Facts:
fenur ω:a τ:pakam Θ:c
rila ω:a τ:dribru Θ:c
tefiskel ω:b Θ:d ρ:brora
plosiflil ω:a Θ:f
gralalik ω:a τ:bristi Θ:d ρ:skefiflen
stamor ω:b Θ:d
sogri ω:b Θ:e ρ:grovin
groli ω:a Θ:e ρ:bromin
plubras ω:a Θ:g
kelak ω:a τ:listi Θ:d ρ:pakam
nesan ω:b τ:gratak Θ:e
steplik ω:b Θ:c ρ:dragas
kagrenuk ω:a τ:zudren Θ:e ρ:flovek
stusele ω:b τ:lolu Θ:d
tilis ω:b Θ:e ρ:plosiflil
mosti ω:b τ:florotom Θ:c
kodem ω:b Θ:f
vofol ω:b τ:skeklaklum Θ:d
gridres ω:b Θ:e ρ:zovepor
zostes ω:a Θ:c
skefiflen ω:a τ:gokotu Θ:e
nulik ω:b τ:flepluk Θ:e
valefe ω:b Θ:c ρ:refoge
vuzur ω:a τ:bravi Θ:c
mivok ω:b τ:vulo Θ:e
plora ω:a τ:floflam Θ:e
stakaskis ω:a Θ:c ρ:gridres
muku ω:a Θ:c ρ:vutrak
stetros ω:a τ:kagrenuk Θ:c
zotifel ω:a Θ:d
tefuskol ω:a τ:grovin Θ:d
gokotu ω:b τ:vozis Θ:g
zoneskam ω:b τ:fetir Θ:c
grovin ω:b τ:zefal Θ:d ρ:makaskek
tregrik ω:b τ:gribram Θ:c
tugrin ω:b Θ:f ρ:valefe
duklek ω:a τ:kidruk Θ:g ρ:groskul
gribram ω:a τ:kison Θ:e
kazu ω:b τ:luvi Θ:g ρ:kletrol
stavon ω:b Θ:c ρ:ganam
tronil ω:b τ:brinun Θ:c
ganam ω:a Θ:g ρ:stapo
brora ω:b τ:skefiflen Θ:c ρ:zostes
genen ω:a τ:kazu Θ:e ρ:bafos
plakestem ω:b τ:breza Θ:d ρ:gozador
vozis ω:b Θ:c ρ:gralalik
brinun ω:a τ:tregrik Θ:c
tropok ω:a τ:brolok Θ:f
bromin ω:a τ:brora Θ:d ρ:gadabe
flovek ω:b Θ:d ρ:kelak
zefal ω:a Θ:e
florotom ω:a τ:radrefel Θ:d ρ:grolego
durel ω:a τ:refoge Θ:d
fetir ω:b τ:durel Θ:c ρ:trirazon
vuzek ω:a τ:taser Θ:e
neflan ω:b Θ:g
tibro ω:b τ:duklek Θ:d
taser ω:b Θ:e
gratak ω:b τ:rovol Θ:f
gatrubul ω:a Θ:d ρ:morim
dragas ω:b Θ:f ρ:tefiskel
makaskek ω:b Θ:c ρ:stavon
bobo ω:a Θ:e
riletron ω:a τ:nesan Θ:c ρ:zefal
skiplaski ω:b τ:mosti Θ:e
grusok ω:b Θ:c
dribru ω:a τ:klopos Θ:d
lubre ω:a τ:brastim Θ:f ρ:kazu
refoge ω:b Θ:f
drazistal ω:b τ:vuzur Θ:f
tekladror ω:a Θ:f ρ:flosta
rizar ω:a Θ:c
gadabe ω:b Θ:c
trirol ω:b τ:genen Θ:c
ziklu ω:a τ:gatrubul Θ:d
tobutum ω:a τ:lubre Θ:c
kosok ω:a Θ:g
morim ω:b τ:tobutum Θ:e ρ:muku
rovol ω:a τ:skiple Θ:e ρ:veklin
brastim ω:a τ:drupages Θ:d
guklor ω:b Θ:g ρ:sogri
zudren ω:b τ:nulik Θ:c
listi ω:b τ:tefiskel Θ:e
skiple ω:a τ:fiplaman Θ:e
sulurak ω:b Θ:c
vivun ω:b Θ:c
skaskure ω:a τ:gralalik Θ:g
klimam ω:b τ:stetros Θ:f
drupages ω:b τ:ribrodom Θ:e ρ:zotifel
skeklaklum ω:a τ:bafos Θ:d
groskul ω:a τ:klimam Θ:f
peman ω:b Θ:d ρ:tugrin
gadriles ω:b Θ:d ρ:skiple
plevi ω:b Θ:e ρ:fetuk
kletrol ω:b τ:skiplaski Θ:c ρ:drupages
brofa ω:a Θ:g ρ:steplik
vulo ω:b τ:ziklu Θ:g
pobuklas ω:a Θ:d ρ:sabagru
sabagru ω:a τ:tragra Θ:g ρ:kagrenuk
miske ω:b Θ:c ρ:reklufos
replam ω:a Θ:d
veklin ω:a Θ:c ρ:kezon
reklufos ω:b Θ:d ρ:rila
luvi ω:a τ:kletrol Θ:g
kidruk ω:a τ:nogam Θ:e
sogen ω:a Θ:c ρ:brofa
vobi ω:a τ:replam Θ:c ρ:tragra
nogam ω:a τ:flosta Θ:d
bristi ω:b τ:tefuskol Θ:c ρ:genen
gozador ω:b Θ:d ρ:guklor
ribrodom ω:b τ:vivun Θ:e
fufluski ω:a τ:bredral Θ:c
fetuk ω:a Θ:e ρ:peman
gronal ω:b Θ:e
stepomes ω:b Θ:e ρ:fliklok
fiplaman ω:a τ:groskul Θ:d
zedraplan ω:b Θ:e ρ:gadriles
nugros ω:b Θ:c
brolok ω:a τ:kosok Θ:g
pakam ω:b Θ:d
floflam ω:b τ:vobi Θ:d
tragra ω:a τ:steplik Θ:g
miflik ω:a τ:stusele Θ:f
bravi ω:a τ:plakestem Θ:c
radrefel ω:a τ:bromin Θ:f ρ:tekladror
flepluk ω:a τ:vofol Θ:d
fliklok ω:b Θ:g ρ:gronal
trirazon ω:a Θ:c ρ:sogen
fodro ω:a Θ:d
bredral ω:a τ:morim Θ:c
debem ω:b Θ:e
lolu ω:a τ:zotifel Θ:g ρ:miske
vutrak ω:b τ:grusok Θ:g
breza ω:b Θ:c
defle ω:a τ:tropok Θ:c ρ:mosti
kison ω:a τ:vuzek Θ:d
klopos ω:a Θ:c ρ:tilis
flosta ω:a τ:fenur Θ:d ρ:luvi
stapo ω:b Θ:e ρ:rovol
kezon ω:b Θ:e
bafos ω:a τ:miflik Θ:g
pudek ω:b Θ:c ρ:plevi
zovepor ω:a Θ:g ρ:groli
grolego ω:a τ:tronil Θ:c ρ:nugros

Known rows:
[-10   2   4   5   5  -2   0   3  -8   7  -6   1   3  -2   7   2   1   5
   0 -14   9  -1  -7   1 -14   2   6]: rizar
[ -3  12  -3   5  11  12   2   3   0   0   0  -5  12  -4   8 -10  -1   7
   1  -4  -3  -2   3  -6  -7 -12   3]: gribram
[  5  11   2   8  -1   6  -5   4 -11   4 -12   6   8   0   8  -2   3   6
   2   3 -11 -18   0   0   3  -8   4]: groli
[ 10   6  12 -17  -5 -17 -27 -10  15   7   1   0  -5   9   0  12 -20  -4
  -1   6  -5  20   1  22 -16  30   1]: trirol
[ -7 -11  -2   2  -5 -12   0  -7   4   3   3  -1  -4   5 -10   2  -7  -2
 -10   6   1   1  -7   3   5  16  -9]: pudek
[  7  -1   1   0 -11   2  -1  -5  -3  -5   4   1  -3   2  -6  -2  -3  -4
  -7  18 -11  -9   5   7  15   2  -8]: gridres
[  9   5   3   1   1  -6  -3  12  -3  -4  -7  10  -3  -3  -5   2  11   6
  18  -7   2 -11   8  -4   3 -21   6]: radrefel
[-14  -3  -7  -5   7   3   0   2  -2  12 -14   9   0   0  -4  13   4   0
  -1 -14  -3  -8 -14  -4 -14  -2  10]: sogen
[ 11  14  11  -2  -3  -4  -1   9 -10  -7 -10   9   7   0  -8   9   1  -4
  22 -16   4 -13  -5  -4  -3 -11 -13]: flosta
[ -4 -13   8  -4   4  -8   0  -9  11   2   2  -8   5   3  -6  10  -4  -9
  -4  12   9  -1 -12  -6  14  21  -4]: makaskek
[ -8  -2  -1   6   3  -5  -1   2  -4  12 -14   5   6  -1   3   3   2   5
  -2 -10   3  -9 -11  -1  -9   1   6]: muku
[  9   1  -1  -3  -5  -1  -3  -9   9  -5   4  -1  -2   4  -6  -2  -7  -6
  -3  14 -11  -2   3   2   9   7  -6]: morim
[ -1  -8  10   1  -8   3   5  -6  -7  -5   8   1 -12  -2  -8  -2   2  -8
  -3   3   8  17  -3   0   9   4 -17]: gokotu
[ 15   5   5   0   1  -2  -4  13  -2  -2  -1   7  -7  -3   6   0  10   7
  19 -11   5  -1  12   0  -4 -16  12]: tropok
[  2   4  -7   6  10   4   7  10   0   0   4  -6   2  -6   3  -8  13  12
   4  -5   5  -6  14  -4   1 -24  14]: miflik
[ -8   4  -7  -7   7  13  -2  -3  -1  12 -19  18  -6   1  -7   8  11   0
   1  -9  -7   3  -7 -10  -8 -11   8]: brofa
[ -3   9  -6   5  11  10   5   7   2  -1   1  -8  10  -7   5  -9   2   7
   0  -5   1  -5   2  -2  -7 -13   9]: kison

Rows:
No name comes twice in this set of rows, the named rows included.
[  2   7 -18  16  -5  -8   5   2   5  -6  -8  11   9   9   6  -7  -2  14
  12 -13 -10  -4   1 -12  -7  -6  -4] => fetuk
[ -8 -15  -9   6  -8 -16   2 -10   6   1   3  -1  -2   9  -9   2  -8   1
 -10   0  -2   5  -4   1   3  15 -12] => valefe
[-13  -9 -10  16   5  19  29  12 -21 -10   8  -8   2 -11   5 -12  18   1
  -3 -12  12 -15   0 -14   8 -25  -1] => zotifel
[-14 -26   2   8 -14  -2  24   1 -21  -8  10  -1 -11  -1 -17   5  10 -15
 -10  -3  14 -10 -15  -8  18  -1 -25] => vozis

Now the same objects, written a new way:
Known rows:
[-10   7 -10 -16   1  -5   8  14   2  17 -10  17   1  13  10  -9  14   8
 -14  -4  -8  -1  20   5  -6   7  -2  -3  -8]: tronil
[ 11   9   8   3  15  10   8  -7 -20 -22  -2 -13  -8 -35 -10  11 -23   3
  16  -1  13  15 -20 -14  19   3   5  -1   5]: plora
[-23  -8  14   3   2  14  -2   4   5 -14   5   2   2  -5  -2   3 -16  -2
   3   2  15 -11  -9  -2  10   4  28   2   7]: tobutum
[ 11  17  -9  -5  -4   1  -5   1   3  18 -13  11  -5   4   8 -10  11  10
  -1  -5  -4  26  19   9  -7   8 -22 -12   1]: drazistal
[-14 -10  14   6   3  15   2   0   8 -14   5  -3   1  -4  -6   6 -11  -5
  -2   2  13 -11 -12  -5   6  -1  29   3   9]: muku
[ 14  -3 -11  -1 -10 -26 -14   2  -6  19   1  12  -1  13  18 -12  10   2
   7   3 -14  -2  17   6  -5   3 -29   0  -2]: vulo
[ 22  28 -16 -18  14 -10  15   3 -25  12 -17   2  -8 -16   4  -1   6  14
   3  -7 -11  24   9  -6   5   5 -24  -8 -11]: mivok
[  8  13   6   2  18   8   5  -3 -20 -23  -4 -13  -9 -33  -7   9 -25   8
  23  -3  13  14 -22 -10  21   1   7   3   5]: vuzek
[-20  -9   9   3   3  14   4   2   8 -16   9  -6   4   2  -8   8  -4  -7
  12   4  23 -10 -10  -3   4   6  29   5   2]: klopos
[ -6  -4  -8 -11 -11 -14   0   7   8  21  -4  13   7  26  10  -8  15   0
 -14  -2 -12  -6  20   7  -9  -1 -11   0  -4]: reklufos
[-22  23 -54  -3 -18 -26 -29  57   9  -1 -10  19 -27  39  33 -18 -18  61
  64 -23  -8 -31   6  16  -9 -17 -24  45   1]: gokotu
[ -5   4  55 -17  21   1   1 -23 -59 -10   1  37  15 -70  22  -9 -40 -21
  -2  14  24  48  10  -4  61  50  16 -36  15]: genen
[ 19   2   0   3 -13   2 -27  28 -19  11  16  17  14 -14  33  -2  29  -5
  -6 -13 -13 -14  -2  29 -29  10 -49   8 -23]: guklor
[ 10  13   5   7  16  10   5  -3 -21 -23  -6 -12 -14 -34  -8   5 -29  12
  12  -6   6   7 -25  -7  20 -12   6   5   9]: zefal
[ 47   8 -32   9 -25  15   8 -22  35  24  -7 -28  -3   1 -21  34  22 -11
 -26  -7 -36  13  12 -35 -53   9 -35 -24   4]: klimam
[ 11  10   5   4  17   9   8  -7 -19 -22  -2 -16  -9 -33 -12  11 -21   4
  20  -3  11  14 -22 -11  17  -3   6   0   4]: bobo
[-20 -20  16   9 -11   6  -9  -2  10 -14  13   0   9   5  -1   5 -14  -9
   2   4  11 -16  -9   1   4  -2  20   6  11]: durel

Rows:
No name comes twice in this set of rows, the named rows included.
[-10  16  -3 -12  -1   7  -3  20  -2   5   6  13   7  -4   4  -8  26   9
 -27  -6 -21  -7  11  21 -25  16 -13   8 -33] => makaskek
[-29  41 -63 -29  -8   5 -19  75  30   7 -33  18 -18  38  28 -17  -8  46
  36  -6   9 -35  20  -6  22 -29   5  47   8] => brora
[  2   6 -22 -21 -12  -5 -11  20  18  25 -14   7  11  28  17 -11  16 -12
 -12  18  -1 -12  30  -8  17 -18  -8   9   8] => tefiskel
[-20 -21  11   4 -11   5  -5  -3  12 -13  16  -6  14  12  -4   9  -6 -17
  18  11  23 -11  -3  -3   4   8  21   6   5] => pobuklas
[ -2  -1   2  -1   2  25 -12  10  21  -7  -9  -5   2  -7   1  -3 -16 -17
 -16  22  16 -19  -2 -22  38 -24  29  11  25] => zostes
[-14  19  -5 -12  -1  -3  -3  11   2   1   4   8   4   2  -3 -13  20  11
 -27   1 -28  -3  18  17 -22  18  -7  10 -35] => stavon
[-23  37 -35   4   7  10 -11  49  -5 -41 -17  -4 -40 -10   6  -2 -58  69
  67 -32  12 -21 -38  -1  16 -30  10  47  13] => skefiflen
[ 12 -35  34  28  27  -1   7 -35   9 -11  18 -45   7  34 -37 -25  47 -39
 -19  25  23  -9 -38  42   9 -67  15  16 -18] => skeklaklum
[ 35 -35  34  44  33 -14  -5 -43  -7 -10  18 -47  -6  23 -28 -35  40 -35
 -10  27  15  -7 -46  46  18 -80  -1  17 -12] => bafos
[-11 -26  62   5  -3 -14 -30 -23 -41  -1  15  52  18 -43  38 -20 -44 -27
  -9  21  10  21  16   8  50  39  13 -28  29] => luvi
[-21 -19  10   6  -9   5  -7   0  13 -14  15  -6  10  12  -2   7  -7 -11
  17   7  23 -13  -7   1   4   3  19   8   4] => gatrubul
[ 31  22 -23  17 -23  13   7 -44  27 -36  19 -57  -9 -58 -62  62 -36   1
 -19  11 -61   9  -9 -75 -50  45  -2  -2 -14] => rovol

Now the same objects, written a new way:
Known rows:
[-23  26  -8   5 -19   2 -30 -43   2  -2  14 -26  -2  33 -17  21  13   8
  -4  16  10 -27 -13  22  -6   4  21 -16   0  30   1 -19  -8  15   2 -19
 -16]: vuzek
[ -6  -6  -5 -14   5   3 -24 -22   3  22   5 -11 -10   3 -18   6   6   6
 -18  -9  -6 -15 -19  23 -11 -13  12  -5 -15  30 -20 -27   2  13   3 -12
 -13]: guklor
[-11  -2  -3 -16  -5   5 -26 -18  10  23   8   0  -7  -6 -14  15  14   4
 -10  -7  -4 -13  -6  25  -7 -10  15 -11 -10  27 -15 -26  -2  19   8  -2
 -17]: makaskek
[ -7  30  -8   3 -30  10 -35 -31   7   1   9  -2   9   7  -6  22   3  13
  17   2   2 -27  -8  27   0   9   7 -26  -3  37  -6 -15  -8  28   6 -17
 -15]: durel
[  5   0  -2  -3 -12  11 -27 -16   7  18   4  -4   1   2 -14  18   3  15
   9  -8   4 -21  -5  17   2  -4   5 -19 -15  31 -10 -37   8  25  15  13
 -18]: fetir
[-19  29 -18  -3 -20   1 -30 -35  -2  -4  16  -5   4  25 -10  26  14  17
  -3  16   4 -24   1  22  -6  -4  16 -11  -2  30  -2 -14  -9  18   4 -12
 -19]: bravi
[-15   0  -8  -6  -3  -5 -16 -22   1   9  14 -10  -6  11 -17  29  17   5
 -13   3   4 -16   6  16  -8 -12  16  -8 -20  24  -7 -31   6  22  13   7
 -25]: tronil
[ -8  -4  -7 -14  -6   1 -21 -14  10  18   6   0   1   2 -10  18  11   4
  -7  -6   3 -15  -4  16  -5 -10  18 -14  -9  26 -11 -29  -1  15  11   0
 -10]: valefe
[ -7  -8   5  -2  -6   4 -24 -23  15  16   6 -21  -5   5 -17  10   4  -4
  -5  -8   6 -19 -16  18  -3   0  15 -19 -13  27  -9 -35   1  16   9 -10
 -10]: nulik
[ -5   0  -5  -8 -12   1 -23 -17  10  18   6  -2  -1  -3 -14  18   7   6
  -2  -9   1 -17  -2  19  -4  -6  13 -16 -15  30 -13 -31   2  21  11   0
 -16]: zudren
[ -8  -2  -7 -16  -7  -2 -22 -12   8  18   5   1   2   0 -11  18   9   2
  -8  -5   2 -15  -4  16  -5 -10  17 -12  -8  26 -11 -29   0  16  11  -2
 -11]: gadabe
[ -6  21 -15  -4 -16   6 -36 -30   3   1  10  -3  11  26 -10   8   2  25
  -1   7   7 -23 -20  14  -2  -2   8 -10   2  29  -9 -12 -10   6  -1 -16
 -11]: brofa
[ 18   9   0   5 -17  22 -43 -24  31  -2   0  14  16 -21   3  -5 -36   9
  11  -6   6 -14 -32  25  12   4 -29 -30  -2  22 -23  -3 -17  20   0 -43
  10]: plora
[-23  25  -8   7 -16   2 -28 -44   2  -7  13 -25  -3  30 -13  22   9   7
  -7  17  11 -25 -12  21  -6   3  14 -14  -2  27   0 -17  -6  15   4 -20
 -17]: gribram
[ -8  19 -14  -2 -19   3 -34 -33   5   2  12  -3   8  20 -12   9   1  22
  -6   4   3 -22 -19  17  -3   0   9  -7   0  30 -11 -10 -14   8  -3 -23
 -11]: plubras
[-10  -3  -1 -13  -6   4 -23 -14  12  15   5  -4  -4   1 -10  18  11   3
  -4  -5   6 -14  -5  19  -2 -11  21 -19 -11  24  -8 -29  -2  18  14  -4
  -9]: reklufos
[-14  18   0  13 -24  12 -37 -39  18  -3  16  -9   5   5 -18  11   2   1
  -4  10   7 -18 -19  25  -1  11  -5 -14  -3  17  -9  -9 -12  22   2 -23
 -17]: rovol

Rows:
No name comes twice in this set of rows, the named rows included.
[ 17 -10   4 -15 -18  17 -34  -3  29  27  -8  15  10 -30  -4  -1 -14   4
  15 -28  -1 -12 -20  23   7   2   2 -33  -6  32 -20 -26 -10  21   8 -16
   9] => floflam
[-21   2  -2 -11   1   6 -18 -26   0  14   9 -17 -20   9 -12  23  22   3
 -13   0  -4 -19   2  30 -10 -16  27 -12 -15  32  -8 -31   5  28  11  -1
 -19] => plakestem
[-25   0   2  -7 -16  -2 -24 -31   4  28   6 -38 -11  28 -26  13  29  -4
  -5  -5   7 -24 -13  16 -13   5  49 -16  -4  38   3 -43  -1  10   8   0
 -16] => taser
[ -8  25 -12  -4 -33   4 -39 -34   1  19   7 -12  10  25 -19   4  12  23
   9  -3   1 -29 -23  18  -8  12  27 -13   6  44  -7 -19 -15  11  -5 -19
 -16] => kosok
[  9  19  -8 -15 -47  23 -50 -18  21  27  -9  15  19 -10   0  -6  -8  18
  33 -22  -2 -23 -29  28   4  18  21 -39  18  47 -13 -15 -28  18  -3 -31
  11] => replam
[-15  26 -16  11  -5  -1 -24 -34   0 -23  23   2   3  15  -5  36   0  15
 -13  23   7 -19   7  23  -1 -12 -12  -6 -17  17  -8  -7   0  24   9 -12
 -22] => grolego
[-22   3  -7 -16 -19  -5 -21 -20  -1  29   8 -17  -6  22 -20  21  31   6
  -2  -6   0 -24   1  16 -14  -4  46 -14  -6  39   0 -38  -2  13  10   9
 -21] => breza
[  1  21 -15   0 -14   7 -34 -25  12  -7  10  20  15  -5  -1  18 -13  12
   3   6   3 -17  -8  23   4  -5 -16 -17  -5  20 -18  -4  -9  22   4 -25
  -8] => rila
[-12  -5   3 -11   4   9 -24 -25  11  18   2 -20 -15   1 -14   6   5  -7
 -14  -6  -1 -14 -19  27  -8 -10  14 -16 -10  28 -15 -29   3  19   6 -15
  -8] => sogri
[-12  21 -10   0 -24   8 -40 -36   7   7  16  -1   6  12 -19   7   8  18
 -11   5   0 -19 -22  22  -5   5   5  -4   0  24 -14  -7 -17  10  -2 -20
 -19] => ganam
[-15  22 -11  -2 -32  10 -39 -30  12   8  17   7   8   5 -13  15  12  14
  -2   7   1 -17  -6  24  -4   5   9 -11   2  22 -10  -7 -20  18   2 -12
 -19] => veklin

